Below are the code and all the weights of a small trained network. Each question names an input and a target symbol and asks about switching units off, where a switched-off unit gives its printed mean instead of its output.

import numpy as np


def w(rows, s, z=0):
    codes = np.array(rows[::2]) - 128.0
    scale = np.full(codes.shape[1], s)
    scale[-1] = z or s
    return codes * scale


def f(y):
    return np.maximum(y, 0)


def softmax(a):
    e = np.exp(a - a.max(-1, keepdims=True))
    return e / e.sum(-1, keepdims=True)


def log_softmax(a):
    a = a - a.max(-1, keepdims=True)
    return a - np.log(np.exp(a).sum(-1, keepdims=True))


def net(x, mask):
    ids = ['βγεζλμξπσω'.index(c) for c in x.split()]
    T = len(ids)
    res = E[ids] + P[:T]
    r = res
    for j in range(3):
        rows = slice(3 * j, 3 * j + 3)
        q, k, v = (r @ M[0][rows].T for M in (Q, K, V))
        z = softmax(np.where(np.tri(T) > 0, q @ k.T / 3**0.5, -1e9)) @ v
        o = O[0][rows]
        res = res + np.where(mask[j], z, o[:, -1]) @ o[:, :-1]
    y = f(res @ A[0][:, :-1].T + A[0][:, -1])
    res = res + np.where(mask[3:19], y, B[0][:, -1]) @ B[0][:, :-1]
    return log_softmax(res[-1] @ U[:, :-1].T + U[:, -1])


Q, K, V, O, A, B = {}, {}, {}, {}, {}, {}
E = w([
[143,136,31,147,88,101,69,15,159,186,136],'β',
[171,181,72,197,65,190,191,120,73,67,129],'γ',
[157,126,47,143,154,76,81,176,189,60,50],'ε',
[67,121,181,141,185,110,112,157,114,55,115],'ζ',
[248,209,155,149,104,118,110,113,119,64,232],'λ',
[26,214,133,124,172,178,72,104,136,169,165],'μ',
[150,142,122,90,136,90,81,5,65,164,129],'ξ',
[156,83,22,80,152,61,122,55,86,169,138],'π',
[127,98,77,82,195,190,196,126,166,168,202],'σ',
[136,72,39,21,41,140,55,131,77,150,156],'ω',
],0.013)
P = w([
[119,254,104,5,77,177,190,102,182,72,64],'0',
[130,173,91,95,110,155,79,136,133,93,127],'1',
[130,135,101,109,120,153,90,121,121,96,126],'2',
[130,130,114,126,126,147,102,109,119,108,125],'3',
[137,121,120,140,133,137,107,115,119,112,132],'4',
[142,112,125,150,140,132,113,108,123,122,133],'5',
[150,104,130,156,144,125,115,115,105,137,137],'6',
[147,107,134,166,142,121,123,112,107,138,147],'7',
[143,101,130,175,152,113,124,114,104,143,148],'8',
[142,111,140,179,155,107,137,113,107,148,161],'9',
[141,102,135,185,154,110,137,114,102,157,168],'10',
[143,101,138,202,160,106,134,112,99,166,178],'11',
[144,105,139,184,154,105,146,124,100,155,177],'12',
],0.0088)
Q[0] = w([
[99,137,126,149,177,168,149,159,160,151,120],'head 1',
[125,97,94,56,137,96,67,41,122,177,162],'head 1',
[119,108,129,114,132,101,130,151,137,119,73],'head 1',
[112,123,129,107,134,120,106,126,158,141,131],'head 2',
[110,127,187,97,127,125,128,202,169,147,122],'head 2',
[112,123,172,146,142,112,142,137,106,113,116],'head 2',
[135,108,138,131,135,145,166,183,181,152,86],'head 3',
[141,109,107,82,118,109,100,75,112,156,132],'head 3',
[123,68,121,68,136,12,44,98,178,164,102],'head 3',
],0.011)
K[0] = w([
[74,90,141,169,159,152,126,154,102,179,127],'head 1',
[97,193,139,1,106,164,183,105,177,122,117],'head 1',
[125,111,115,151,93,131,158,117,83,143,106],'head 1',
[126,165,115,107,121,140,135,113,131,119,87],'head 2',
[116,174,132,95,120,174,156,158,154,54,84],'head 2',
[80,121,160,97,180,117,112,137,141,76,87],'head 2',
[191,128,110,142,115,112,64,161,151,96,169],'head 3',
[125,158,98,63,105,153,152,93,122,158,81],'head 3',
[119,171,92,57,101,146,128,129,166,73,26],'head 3',
],0.0097)
V[0] = w([
[228,79,99,94,178,25,178,145,85,109,57],'head 1',
[74,105,113,134,121,100,46,133,145,127,2],'head 1',
[32,53,95,74,199,193,145,164,78,185,149],'head 1',
[49,106,242,133,125,192,139,189,72,94,120],'head 2',
[111,81,192,145,224,11,116,178,73,91,93],'head 2',
[155,143,98,193,142,63,122,76,76,182,122],'head 2',
[139,206,197,67,126,211,129,106,76,104,150],'head 3',
[65,82,255,203,191,42,100,109,135,122,113],'head 3',
[110,154,119,142,188,129,169,31,133,206,166],'head 3',
],0.0071)
O[0] = w([
[46,110,114,135,151,1,106,94,100,96,150,108],'head 1',
[110,136,72,150,197,172,110,155,30,107,119,87],'head 1',
[117,115,134,134,58,156,174,122,75,45,70,61],'head 1',
[115,31,106,183,123,124,161,151,135,149,136,35],'head 2',
[151,27,129,129,86,121,111,148,195,78,148,54],'head 2',
[147,175,136,67,76,161,112,135,87,92,87,166],'head 2',
[124,207,144,144,152,146,42,229,130,62,104,201],'head 3',
[184,58,204,116,155,96,116,147,103,159,74,2],'head 3',
[69,68,184,104,186,208,61,68,200,108,79,127],'head 3',
],0.0077,0.0093)
A[0] = w([
[123,124,151,147,177,97,112,140,171,173,156,176],'neuron 1',
[123,122,112,112,171,117,116,191,100,140,134,242],'neuron 2',
[72,106,106,81,97,74,116,68,88,119,104,46],'neuron 3',
[117,89,143,113,113,135,162,102,169,155,130,179],'neuron 4',
[145,45,136,145,114,98,152,144,142,163,129,19],'neuron 5',
[113,2,155,171,121,90,128,179,139,136,156,103],'neuron 6',
[172,111,110,125,101,168,101,88,96,173,70,165],'neuron 7',
[175,119,127,125,124,183,169,129,105,122,72,121],'neuron 8',
[81,139,110,81,181,136,112,106,132,197,136,59],'neuron 9',
[83,137,117,70,101,134,111,113,179,156,124,62],'neuron 10',
[129,108,158,74,181,115,108,105,172,232,154,200],'neuron 11',
[180,114,163,173,142,194,107,146,120,91,120,120],'neuron 12',
[69,141,133,134,155,136,108,165,123,97,94,139],'neuron 13',
[146,41,141,151,114,96,168,141,150,166,117,4],'neuron 14',
[75,142,136,110,160,134,96,164,186,122,98,138],'neuron 15',
[140,135,103,137,92,129,151,121,51,163,120,93],'neuron 16',
],0.0098,0.0028)
B[0] = w([
[102,132,125,144,125,154,143,122,105,116,83,190],'neuron 1',
[138,122,148,105,160,136,129,98,111,145,119,204],'neuron 2',
[50,108,181,148,90,98,134,144,166,135,130,168],'neuron 3',
[173,188,145,123,103,84,101,125,115,106,120,134],'neuron 4',
[182,138,174,182,48,11,72,173,115,149,57,134],'neuron 5',
[91,116,132,80,146,173,193,125,203,153,178,165],'neuron 6',
[118,105,130,72,155,182,149,139,178,147,91,178],'neuron 7',
[118,90,129,161,91,93,110,167,129,155,114,157],'neuron 8',
[135,65,144,164,145,116,130,127,135,157,152,255],'neuron 9',
[160,96,138,129,113,110,102,137,156,119,129,245],'neuron 10',
[123,115,66,151,106,132,184,122,127,125,63,196],'neuron 11',
[114,109,119,150,115,136,111,197,187,150,175,195],'neuron 12',
[122,113,119,158,122,126,127,116,90,115,83,220],'neuron 13',
[202,140,161,196,7,8,36,203,91,154,19,134],'neuron 14',
[158,82,121,159,153,122,96,82,89,108,121,234],'neuron 15',
[117,145,129,126,112,101,171,133,128,176,117,190],'neuron 16',
],0.012,0.0054)
U = w([
[72,83,83,92,233,232,192,82,195,136,205,158],'β',
[200,144,159,105,152,94,65,151,148,119,245,134],'γ',
[125,129,139,138,130,87,150,115,87,205,172,39],'ε',
[154,158,168,15,160,121,135,131,92,186,62,149],'ζ',
[208,92,109,172,51,67,139,150,137,175,70,151],'λ',
[134,117,111,78,118,157,94,179,161,97,93,3],'μ',
[145,104,115,196,175,110,81,87,2,74,82,155],'ξ',
[57,109,162,154,111,102,110,152,195,140,131,158],'π',
[147,116,137,63,56,143,144,83,137,35,85,131],'σ',
[115,164,87,162,59,141,179,152,103,103,135,156],'ω',
],0.0072,0.0031)

Each question gives the input, a string of symbols that net reads in full, and the target symbol t.
The units are the heads (3 rows each of Q, K, V and O) and the neurons (one row each of A and B). Each row of codes is followed by its name. A weight is (code - 128) times the scale printed after its matrix; where a second scale follows, it is the last column's (O, A, B and U).
mask holds one flag per unit, heads first, then neurons. A switched-off unit (its flag False) gives its mean, the last column of its rows in O or B, instead of its output. The means were averaged over made-up inputs and are rounded, as every weight is.
A unit's drop is (log p(t) with every unit on - log p(t) with that unit switched off) / (log p(t) with every unit on - log p(t) with every unit switched off).
The circuit of an input: a set's keep is (log p(t) with only the set's units on - log p(t) with every unit switched off) / (log p(t) with every unit on - log p(t) with every unit switched off). Starting from the 12 units with the biggest drops (on a tie, the unit counted first), units are removed one at a time, each time the one whose removal leaves the highest keep (on an exact tie, the one counted first), for as long as the keep stays at least 0.8.
circuit, biggest first: the units of the circuit, biggest drop first
most important unit: the unit with the biggest drop
top k neurons: the k neurons with the biggest drops, biggest first
which heads matter: for each layer, one digit per head in row order, 1 if its drop is at least 0.15 and else 0, layers parted by /
drop when u is switched off: that unit's drop, to one decimal
input β β λ μ ζ ω ζ ζ μ σ π ζ π, target β: most important unit => head 3
input γ γ π ω γ λ ω λ γ ξ γ γ ε, target ξ: circuit, biggest first => [neuron 15; neuron 13]
input ζ β γ μ λ β, target ζ: circuit, biggest first => [head 2; head 3; neuron 7]
input ζ ζ ε γ ε μ ω, target ζ: which heads matter => 101
input λ ζ ω ε λ μ γ π γ ζ γ ξ, target λ: which heads matter => 100
input λ π ω σ π λ ε ζ σ γ ζ, target β: circuit, biggest first => [head 2; head 3; neuron 6]
input ζ ζ β γ γ γ γ ω, target ζ: which heads matter => 001
input μ γ β λ ζ σ ζ μ γ γ ω, target μ: which heads matter => 101
input γ γ μ ε ε σ ζ, target ξ: circuit, biggest first => [head 1; neuron 13]
input λ λ λ γ γ β π, target λ: top 3 neurons => [neuron 11; neuron 10; neuron 9]
input π γ π μ μ λ γ λ γ μ μ ω ξ, target π: which heads matter => 101
input λ ζ λ ζ, target β: circuit, biggest first => [head 2; neuron 6]
input β γ π β γ σ ω ζ γ β ε ξ ω, target β: circuit, biggest first => [head 3; head 1]
input σ λ γ γ ω, target σ: most important unit => head 1
input γ ε ω, target γ: circuit, biggest first => [head 3; head 1; neuron 10; neuron 11]
input λ ε γ γ λ λ λ β γ ζ λ ω, target λ: top 2 neurons => [neuron 11; neuron 10]
input γ γ ζ π ξ β μ, target ξ: top 2 neurons => [neuron 15; neuron 13]
input β ξ β γ ε, target ξ: which heads matter => 100
input ω ζ σ ζ μ ζ ε γ ζ ε σ, target λ: which heads matter => 011
input λ γ β β ε ζ λ ξ β, target λ: most important unit => head 1
input μ γ ξ γ β ζ γ ξ λ ω π σ π, target μ: which heads matter => 111
input λ γ λ ξ ξ, target λ: which heads matter => 100
input μ μ ε π, target μ: which heads matter => 101
input ξ γ ω, target ξ: top 2 neurons => [neuron 15; neuron 13]
input ε ε γ ε ω ε γ μ, target ξ: drop when neuron 15 is switched off => 0.1
input γ σ β, target γ: drop when head 1 is switched off => 0.4
